Below are the code and all the weights of a small trained network. Each question names an input and a class and asks about switching units off, where a switched-off unit gives its printed mean instead of its output.

import numpy as np


def w(rows, s, z=0):
    codes = np.array(rows[::2]) - 128.0
    scale = np.full(codes.shape[1], s)
    scale[-1] = z or s
    return codes * scale


def norm(h):
    return h / np.sqrt((h * h).mean(-1, keepdims=True) + 1e-5)


def f(y):
    return np.maximum(y, 0)


def log_softmax(a):
    a = a - a.max(-1, keepdims=True)
    return a - np.log(np.exp(a).sum(-1, keepdims=True))


def net(x, mask):
    res = np.array(x, float).reshape(1, 7) / 4 @ E
    u = 0
    for l in range(4):
        y = f(norm(res) @ A[l][:, :-1].T + A[l][:, -1])
        res = res + np.where(mask[u : u + 5], y, B[l][:, -1]) @ B[l][:, :-1]
        u += 5
    return log_softmax(norm(res)[-1] @ U[:, :-1].T + U[:, -1])


A, B = {}, {}
E = w([
[123,123,118,128,135,131,135,129,132,124,126],'x0',
[108,150,101,75,77,80,169,207,184,193,94],'x1',
[125,142,153,118,206,59,115,127,135,98,57],'x2',
[149,126,138,70,150,181,250,114,24,142,47],'x3',
[123,127,131,137,137,128,127,140,120,133,131],'x4',
[127,130,123,130,130,125,130,128,124,128,132],'x5',
[102,87,189,191,155,114,183,64,196,213,136],'x6',
],0.0019)
A[0] = w([
[173,10,27,157,31,224,108,146,90,252,194,46],'0.n1',
[90,145,177,116,190,69,103,90,188,80,43,60],'0.n2',
[61,146,103,18,131,92,170,237,167,202,132,2],'0.n3',
[114,145,158,192,122,80,59,155,179,115,212,72],'0.n4',
[109,248,48,79,126,134,54,179,100,26,18,85],'0.n5',
],0.0022,0.0023)
B[0] = w([
[104,212,216,102,124,134,223,133,176,23,186,198],'0.n1',
[66,201,194,131,138,119,139,147,132,98,169,193],'0.n2',
[218,156,119,254,80,96,142,121,187,105,61,185],'0.n3',
[57,114,83,65,71,163,91,94,148,125,58,203],'0.n4',
[161,72,127,94,151,106,107,189,95,156,217,250],'0.n5',
],0.0035,0.0023)
A[1] = w([
[89,71,196,187,166,96,168,49,208,254,112,104],'1.n1',
[113,97,154,177,188,201,57,43,44,57,179,59],'1.n2',
[179,132,82,118,33,92,129,183,212,211,32,103],'1.n3',
[151,67,125,137,149,177,68,33,89,102,105,6],'1.n4',
[179,96,153,95,115,164,204,120,65,123,69,98],'1.n5',
],0.003,0.0012)
B[1] = w([
[207,41,78,50,150,94,86,170,34,114,188,254],'1.n1',
[255,169,106,182,56,63,195,169,223,155,40,216],'1.n2',
[205,152,107,253,134,125,146,83,129,77,64,213],'1.n3',
[92,174,61,244,56,54,182,211,144,157,71,164],'1.n4',
[27,176,91,139,132,182,53,88,146,193,82,199],'1.n5',
],0.0033,0.0035)
A[2] = w([
[124,156,173,142,227,65,117,147,153,109,99,48],'2.n1',
[88,196,183,100,254,57,145,171,126,95,99,24],'2.n2',
[43,134,103,160,142,148,119,80,181,147,81,43],'2.n3',
[77,178,108,109,181,188,124,88,71,202,81,5],'2.n4',
[60,119,115,135,102,128,11,121,182,130,148,15],'2.n5',
],0.0032,0.0016)
B[2] = w([
[84,148,243,106,53,182,192,108,212,108,205,242],'2.n1',
[3,187,199,102,9,204,183,44,238,49,246,248],'2.n2',
[151,69,180,111,183,83,93,179,66,190,75,157],'2.n3',
[39,122,85,159,207,229,33,88,127,208,30,224],'2.n4',
[55,154,94,161,185,203,109,110,41,206,4,224],'2.n5',
],0.0031,0.0015)
A[3] = w([
[186,167,164,204,145,95,156,92,143,105,96,77],'3.n1',
[74,181,183,93,87,195,194,106,154,83,223,72],'3.n2',
[207,86,96,46,117,175,76,202,38,87,190,46],'3.n3',
[29,118,69,169,115,156,3,89,170,134,69,68],'3.n4',
[132,8,136,95,176,63,190,53,91,166,199,7],'3.n5',
],0.0038,0.0017)
B[3] = w([
[142,175,50,168,64,82,129,211,171,101,87,227],'3.n1',
[28,151,254,141,70,164,85,56,207,63,193,240],'3.n2',
[135,42,148,112,194,51,64,108,141,172,195,215],'3.n3',
[113,120,159,63,202,212,238,71,36,181,56,252],'3.n4',
[152,79,111,32,189,77,30,205,84,89,234,197],'3.n5',
],0.0046,0.003)
U = w([
[224,231,10,243,30,31,227,226,227,97,19,86],'0',
[20,142,87,31,237,247,208,33,30,221,20,110],'1',
[7,207,231,91,54,178,140,67,241,28,231,235],'2',
[200,19,58,18,235,27,3,223,55,149,246,4],'3',
],0.0051,0.0016)

Each question gives the input, the list of numbers given to net, and the class t.
The units are the neurons (one row each of A and B). Each row of codes is followed by its name. A weight is (code - 128) times the scale printed after its matrix; where a second scale follows, it is the last column's (A, B and U).
mask holds one flag per neuron, layer by layer. A switched-off neuron (its flag False) gives its mean, the last column of its row in B, instead of its output. The means were averaged over made-up inputs and are rounded, as every weight is.
A unit's drop is (log p(t) with every unit on - log p(t) with that unit switched off) / (log p(t) with every unit on - log p(t) with every unit switched off).
The circuit of an input: a set's keep is (log p(t) with only the set's units on - log p(t) with every unit switched off) / (log p(t) with every unit on - log p(t) with every unit switched off). Starting from the 12 units with the biggest drops (on a tie, the unit counted first), units are removed one at a time, each time the one whose removal leaves the highest keep (on an exact tie, the one counted first), for as long as the keep stays at least 0.8.
circuit, biggest first: the units of the circuit, biggest drop first
top k neurons: the k neurons with the biggest drops, biggest first
top k neurons in layer l: the k neurons of layer l with the biggest drops, biggest first
drop when u is switched off: that unit's drop, to one decimal
input [-5,7,-7,-5,-8,0,-1], class 0: circuit, biggest first : 1.n3
input [6,-4,-3,-8,-2,-8,-8], class 1: top 4 neurons : 2.n5; 3.n4; 1.n1; 0.n4
input [-2,-3,-4,-4,2,7,-5], class 3: top 3 neurons : 1.n5; 2.n2; 2.n1
input [2,-6,5,-7,-1,-3,2], class 1: top 2 neurons : 0.n4; 3.n4
input [3,-5,-4,3,-6,-5,6], class 3: circuit, biggest first : 1.n1; 3.n5
input [0,2,-8,-8,-4,2,-5], class 1: top 2 neurons : 2.n5; 3.n4
input [2,6,-5,-1,5,6,7], class 3: top 3 neurons : 1.n1; 1.n2; 3.n5
input [5,-3,7,-8,2,6,-5], class 1: top 3 neurons : 2.n5; 0.n4; 3.n4
input [-1,3,-7,-5,-1,-8,8], class 3: top 3 neurons : 1.n1; 2.n2; 3.n5
input [-8,8,0,-7,-4,5,2], class 0: top 3 neurons : 1.n3; 0.n3; 1.n5
input [-3,6,0,-8,1,8,2], class 1: top 2 neurons : 3.n4; 0.n4
input [0,3,0,-4,-6,-6,-6], class 3: top 3 neurons : 0.n5; 1.n5; 3.n3
input [-4,3,2,3,3,1,1], class 0: top 2 neurons : 0.n3; 1.n3
input [-7,-3,-1,5,-1,1,-7], class 3: circuit, biggest first : 3.n3
input [1,-1,8,5,-8,3,-1], class 2: top 3 neurons : 2.n2; 0.n2; 3.n2
input [7,-6,-4,2,1,6,-5], class 0: top 2 neurons in layer 1 : 1.n2; 1.n1
input [6,-5,8,6,-6,0,-8], class 2: top 2 neurons in layer 0 : 0.n5; 0.n4
input [5,-1,6,-7,-2,-5,-4], class 1: top 2 neurons in layer 0 : 0.n4; 0.n1
input [-4,7,-4,-6,0,6,-3], class 0: top 2 neurons in layer 1 : 1.n3; 1.n5
input [-5,8,0,-7,-7,-3,6], class 0: top 2 neurons in layer 1 : 1.n3; 1.n5
input [0,-7,-5,3,4,3,0], class 0: circuit, biggest first : 1.n2
input [-7,-8,3,4,-3,-7,8], class 0: top 2 neurons in layer 1 : 1.n2; 1.n4
input [-2,-1,4,2,-8,-8,5], class 3: drop when 1.n1 is switched off : 1.6
input [6,2,6,4,-8,-5,8], class 3: drop when 1.n1 is switched off : 1.5
